Below are the code and all the weights of a small trained network. Each question names an input and a class and asks about switching units off, where a switched-off unit gives its printed mean instead of its output.

import numpy as np


def w(rows, s, z=0):
    codes = np.array(rows[::2]) - 128.0
    scale = np.full(codes.shape[1], s)
    scale[-1] = z or s
    return codes * scale


def norm(h):
    return h / np.sqrt((h * h).mean(-1, keepdims=True) + 1e-5)


def f(y):
    return y / 2 * (1 + np.tanh(0.7978845608 * (y + 0.044715 * y**3)))


def log_softmax(a):
    a = a - a.max(-1, keepdims=True)
    return a - np.log(np.exp(a).sum(-1, keepdims=True))


def net(x, mask):
    res = np.array(x, float).reshape(1, 7) / 4 @ E
    u = 0
    for l in range(4):
        y = f(norm(res) @ A[l][:, :-1].T + A[l][:, -1])
        res = res + np.where(mask[u : u + 14], y, B[l][:, -1]) @ B[l][:, :-1]
        u += 14
    return log_softmax(norm(res)[-1] @ U[:, :-1].T + U[:, -1])


A, B = {}, {}
E = w([
[149,81,100,145,130,181,96,141,93,160,120,124],'x0',
[254,142,84,151,123,85,89,55,226,219,144,179],'x1',
[131,103,41,149,73,99,201,111,119,125,72,85],'x2',
[110,132,185,52,158,158,159,118,160,216,34,98],'x3',
[131,58,118,114,163,131,174,195,192,114,154,158],'x4',
[153,185,94,67,76,212,173,136,102,129,142,229],'x5',
[104,68,208,189,112,97,200,79,62,190,162,202],'x6',
],0.0041)
A[0] = w([
[86,157,63,80,199,49,135,137,84,171,140,155,4],'L0N1',
[181,45,212,131,68,122,112,87,164,84,158,11,61],'L0N2',
[166,176,106,251,114,143,148,179,113,90,190,120,107],'L0N3',
[95,112,63,159,99,137,176,87,143,124,83,120,27],'L0N4',
[143,171,168,139,140,174,195,182,142,214,95,71,73],'L0N5',
[75,178,118,199,123,157,145,141,176,148,118,140,44],'L0N6',
[254,169,155,80,178,80,206,180,51,132,175,63,1],'L0N7',
[130,98,173,132,97,55,139,150,79,174,116,181,16],'L0N8',
[87,218,188,120,85,32,190,120,212,74,134,141,84],'L0N9',
[212,128,154,67,61,203,183,93,114,72,154,132,66],'L0N10',
[116,116,63,164,126,142,195,89,129,119,94,107,28],'L0N11',
[137,44,91,166,92,216,61,168,87,201,120,103,46],'L0N12',
[163,211,161,187,102,123,98,100,60,115,35,129,43],'L0N13',
[167,72,143,152,152,144,192,193,194,86,91,172,37],'L0N14',
],0.0062,0.0033)
B[0] = w([
[149,59,109,183,51,177,75,128,110,135,88,131,66],'L0N1',
[66,214,47,154,158,127,128,187,100,171,103,230,186],'L0N2',
[77,86,179,2,121,73,121,61,173,117,38,170,249],'L0N3',
[192,161,183,81,154,78,115,198,96,130,170,138,140],'L0N4',
[82,92,140,49,92,45,93,66,152,56,86,200,209],'L0N5',
[158,102,97,168,97,142,99,129,105,123,136,127,79],'L0N6',
[143,71,72,196,61,168,75,125,88,124,117,147,64],'L0N7',
[129,216,128,120,190,105,200,88,184,50,165,81,179],'L0N8',
[210,43,64,128,231,232,96,112,28,149,90,138,250],'L0N9',
[53,167,70,208,219,74,95,175,106,165,95,141,190],'L0N10',
[179,165,195,87,138,73,113,203,92,133,163,138,138],'L0N11',
[200,93,94,121,250,176,140,82,63,93,109,151,175],'L0N12',
[82,57,73,73,132,157,125,149,144,200,248,84,193],'L0N13',
[73,114,86,87,88,156,95,108,103,214,228,64,173],'L0N14',
],0.0079,0.0021)
A[1] = w([
[126,201,99,159,42,214,163,165,113,136,115,215,58],'L1N1',
[233,132,115,206,53,134,120,96,190,167,140,139,42],'L1N2',
[96,57,88,113,73,167,103,127,123,174,225,83,66],'L1N3',
[138,41,104,157,101,151,180,204,190,119,171,156,70],'L1N4',
[196,64,116,176,149,199,115,103,82,78,115,120,89],'L1N5',
[131,191,118,149,61,130,68,45,34,147,147,77,74],'L1N6',
[146,80,200,232,63,154,196,105,92,147,150,151,66],'L1N7',
[92,110,168,183,48,198,151,172,68,53,107,79,24],'L1N8',
[200,102,106,158,43,91,179,187,89,124,95,90,41],'L1N9',
[160,143,253,147,141,177,51,186,135,124,178,164,2],'L1N10',
[135,77,90,169,59,105,78,120,107,38,171,175,9],'L1N11',
[102,95,145,253,148,83,81,155,137,144,87,62,67],'L1N12',
[166,153,98,144,80,193,77,176,179,70,99,67,90],'L1N13',
[132,118,90,156,110,91,92,122,105,44,200,161,52],'L1N14',
],0.0084,0.0025)
B[1] = w([
[78,111,54,167,141,78,118,140,112,157,100,172,158],'L1N1',
[145,100,171,180,116,169,116,202,154,121,107,109,251],'L1N2',
[91,128,136,104,138,127,104,143,172,163,166,78,201],'L1N3',
[102,106,145,106,160,145,133,146,125,186,162,82,136],'L1N4',
[174,127,133,107,175,178,125,115,86,111,111,154,209],'L1N5',
[115,70,137,81,169,136,145,168,172,168,186,100,175],'L1N6',
[132,194,83,108,143,123,188,67,168,80,121,98,177],'L1N7',
[148,89,173,169,127,177,135,214,153,109,102,105,214],'L1N8',
[179,178,131,66,123,60,125,174,74,144,149,122,124],'L1N9',
[178,162,126,87,86,62,104,159,67,140,141,114,218],'L1N10',
[105,119,159,86,105,128,138,105,143,157,78,147,115],'L1N11',
[89,145,47,128,110,136,142,150,108,165,122,228,176],'L1N12',
[123,143,160,153,149,102,254,36,119,117,167,141,238],'L1N13',
[125,130,130,87,110,146,145,112,122,175,57,116,151],'L1N14',
],0.013,0.0018)
A[2] = w([
[151,134,93,156,90,112,123,100,102,129,66,60,84],'L2N1',
[116,92,82,192,80,124,118,125,106,90,204,163,4],'L2N2',
[156,154,111,159,43,125,102,83,99,146,97,58,81],'L2N3',
[226,95,85,167,82,141,122,88,148,167,158,150,111],'L2N4',
[154,147,93,228,121,108,106,144,103,52,157,111,85],'L2N5',
[182,120,156,196,110,174,115,129,120,86,188,66,96],'L2N6',
[154,180,143,158,57,122,25,90,58,92,211,112,63],'L2N7',
[150,115,103,193,105,157,97,149,91,101,182,119,86],'L2N8',
[143,112,102,180,106,150,137,142,111,93,216,121,66],'L2N9',
[123,115,161,186,73,157,69,167,145,129,134,149,101],'L2N10',
[110,101,202,254,67,183,105,204,137,81,109,93,54],'L2N11',
[139,178,91,150,126,121,130,89,158,63,173,88,54],'L2N12',
[133,174,112,190,94,144,187,41,123,76,189,74,24],'L2N13',
[182,116,153,236,80,141,59,117,205,146,121,124,89],'L2N14',
],0.0075,0.0026)
B[2] = w([
[124,54,165,72,126,137,223,174,87,171,156,216,86],'L2N1',
[94,123,61,37,88,122,223,165,64,205,76,200,78],'L2N2',
[127,125,106,78,110,150,172,142,80,148,102,134,69],'L2N3',
[73,125,178,107,166,184,151,205,91,42,63,127,205],'L2N4',
[74,62,157,111,121,68,108,94,134,175,118,92,123],'L2N5',
[80,106,81,142,123,130,92,149,113,143,55,139,171],'L2N6',
[182,131,143,54,133,37,176,213,118,159,128,98,127],'L2N7',
[111,127,108,97,126,115,118,83,115,90,72,89,99],'L2N8',
[84,94,152,1,112,62,140,117,92,121,120,198,104],'L2N9',
[121,167,150,140,155,128,192,121,166,92,107,92,133],'L2N10',
[135,169,215,176,99,203,114,253,189,71,58,145,252],'L2N11',
[143,114,161,137,166,94,163,83,149,95,153,138,146],'L2N12',
[127,229,121,137,98,101,216,59,181,74,169,120,237],'L2N13',
[68,134,210,134,127,207,164,223,128,71,102,129,217],'L2N14',
],0.0072,0.0018)
A[3] = w([
[83,89,175,71,38,124,102,43,155,136,21,154,38],'L3N1',
[81,81,150,192,34,162,91,127,26,1,152,73,78],'L3N2',
[235,141,124,94,24,49,120,175,36,118,137,96,56],'L3N3',
[156,147,137,197,54,126,136,83,95,101,117,134,91],'L3N4',
[142,94,98,121,91,145,61,162,111,141,70,104,98],'L3N5',
[121,94,185,80,41,108,112,49,149,166,3,122,53],'L3N6',
[142,94,119,165,65,129,130,114,100,135,132,122,4],'L3N7',
[154,97,132,191,87,126,119,143,87,139,120,102,108],'L3N8',
[192,117,120,151,116,124,131,120,179,184,124,137,133],'L3N9',
[149,103,88,124,101,115,195,161,108,136,90,88,99],'L3N10',
[128,175,152,187,168,113,34,114,171,73,125,75,149],'L3N11',
[116,88,170,177,127,114,144,109,104,162,140,144,99],'L3N12',
[121,154,146,171,120,154,15,72,146,86,203,164,137],'L3N13',
[84,117,5,244,65,104,79,135,89,138,172,193,69],'L3N14',
],0.0064,0.0024)
B[3] = w([
[128,86,156,101,88,92,118,103,123,125,82,129,251],'L3N1',
[160,130,147,143,153,155,117,155,179,148,111,150,173],'L3N2',
[160,144,148,120,96,81,107,153,102,139,152,132,227],'L3N3',
[99,117,127,70,175,109,183,149,144,134,153,141,104],'L3N4',
[96,136,175,115,173,110,195,97,103,122,150,163,180],'L3N5',
[99,99,140,83,95,129,97,113,150,99,108,161,226],'L3N6',
[85,98,171,44,252,85,226,177,98,163,111,173,39],'L3N7',
[114,148,119,96,119,147,121,132,106,87,147,144,82],'L3N8',
[12,135,150,97,141,136,135,147,22,47,133,93,124],'L3N9',
[143,171,172,140,131,155,39,91,152,135,169,183,129],'L3N10',
[132,103,105,132,51,150,164,123,102,131,161,169,213],'L3N11',
[157,174,49,34,120,167,101,160,171,69,113,112,114],'L3N12',
[141,111,114,139,101,89,178,164,116,130,100,84,159],'L3N13',
[87,137,82,156,135,112,121,130,126,147,105,172,235],'L3N14',
],0.013,0.0018)
U = w([
[115,132,204,195,97,205,144,240,179,78,80,125,156],'0',
[87,67,160,43,61,80,95,54,152,102,45,158,137],'1',
[53,170,2,204,146,88,118,153,106,182,109,204,130],'2',
[144,199,129,151,148,106,249,35,175,71,185,96,137],'3',
[84,77,114,83,149,152,97,150,160,212,225,17,120],'4',
[224,182,162,102,95,38,79,185,57,142,175,128,133],'5',
[209,90,100,138,204,211,109,94,59,97,89,138,121],'6',
[168,66,68,205,23,133,145,117,101,122,148,74,1],'7',
],0.0084,0.0062)

Each question gives the input, the list of numbers given to net, and the class t.
The units are the neurons (one row each of A and B). Each row of codes is followed by its name. A weight is (code - 128) times the scale printed after its matrix; where a second scale follows, it is the last column's (A, B and U).
mask holds one flag per neuron, layer by layer. A switched-off neuron (its flag False) gives its mean, the last column of its row in B, instead of its output. The means were averaged over made-up inputs and are rounded, as every weight is.
A unit's drop is (log p(t) with every unit on - log p(t) with that unit switched off) / (log p(t) with every unit on - log p(t) with every unit switched off).
The circuit of an input: a set's keep is (log p(t) with only the set's units on - log p(t) with every unit switched off) / (log p(t) with every unit on - log p(t) with every unit switched off). Starting from the 12 units with the biggest drops (on a tie, the unit counted first), units are removed one at a time, each time the one whose removal leaves the highest keep (on an exact tie, the one counted first), for as long as the keep stays at least 0.8.
circuit, biggest first: the units of the circuit, biggest drop first
unit that matters most: the unit with the biggest drop
k most important neurons: the k neurons with the biggest drops, biggest first
k most important neurons of layer l: the k neurons of layer l with the biggest drops, biggest first
input [7,3,5,0,4,6,4], class 6: circuit, biggest first : (L0N12)
input [6,2,-5,1,6,-4,2], class 4: 2 most important neurons of layer 0 : (L0N14; L0N9)
input [-7,6,3,-5,-5,6,2], class 6: 2 most important neurons : (L0N9; L0N2)
input [5,5,0,-4,-1,-6,6], class 2: 3 most important neurons : (L0N2; L1N12; L1N13)
input [4,7,-8,-4,-8,5,7], class 4: 2 most important neurons : (L1N6; L0N13)
input [1,-1,5,1,2,-4,-4], class 5: 4 most important neurons : (L0N10; L1N9; L0N11; L0N4)
input [-5,7,-8,-3,8,-4,3], class 4: 4 most important neurons : (L0N14; L1N4; L1N10; L0N11)
input [7,1,6,-5,-5,2,-3], class 6: 3 most important neurons : (L0N12; L1N10; L0N5)
input [2,-2,-2,4,-3,-3,-5], class 3: circuit, biggest first : (L0N3; L1N13)
input [-5,1,3,3,1,5,4], class 2: 4 most important neurons : (L0N10; L0N12; L1N6; L0N3)
input [6,6,2,-7,4,-1,-2], class 1: 3 most important neurons : (L0N3; L1N11; L0N9)
input [-4,0,-2,7,8,-7,-1], class 4: 3 most important neurons : (L0N14; L0N3; L0N10)
input [4,5,7,2,4,8,-2], class 2: 2 most important neurons : (L1N1; L0N10)
input [-2,0,-5,7,4,7,3], class 1: 3 most important neurons : (L0N5; L0N2; L3N1)
input [1,-6,-8,2,1,3,5], class 5: circuit, biggest first : (L1N10)
input [-7,-7,7,3,-8,7,-3], class 4: circuit, biggest first : (L0N13; L1N6)
input [-8,5,1,6,-3,-3,1], class 6: 2 most important neurons : (L0N9; L0N3)
input [-5,-3,-2,-5,6,-2,-1], class 4: 2 most important neurons : (L0N14; L0N5)
input [-6,4,-2,6,0,1,-8], class 3: circuit, biggest first : (L1N13; L0N3)
input [5,6,-7,2,5,-5,-1], class 5: unit that matters most : L1N10
input [-5,-7,8,-6,8,7,-4], class 4: 2 most important neurons of layer 1 : (L1N4; L1N10)
input [1,-6,-7,-7,0,-5,-4], class 1: circuit, biggest first : (L1N14; L1N11)
input [0,-4,-2,3,4,-6,7], class 3: 3 most important neurons : (L0N10; L1N7; L0N8)
input [6,-6,8,5,-8,-8,-4], class 2: 2 most important neurons : (L1N12; L0N2)
input [2,8,8,2,4,-7,0], class 0: 2 most important neurons of layer 1 : (L1N2; L1N10)
input [-8,-6,-6,7,-4,1,2], class 6: 2 most important neurons of layer 1 : (L1N14; L1N5)
input [0,-1,-4,-2,-8,-8,4], class 2: circuit, biggest first : (L1N12)
input [2,3,1,-2,-8,1,-8], class 3: 2 most important neurons of layer 2 : (L2N13; L2N12)
input [8,-3,6,4,1,3,-4], class 6: 2 most important neurons of layer 1 : (L1N10; L1N5)
input [3,-4,7,-5,-5,-3,-6], class 5: 4 most important neurons of layer 0 : (L0N11; L0N4; L0N8; L0N5)
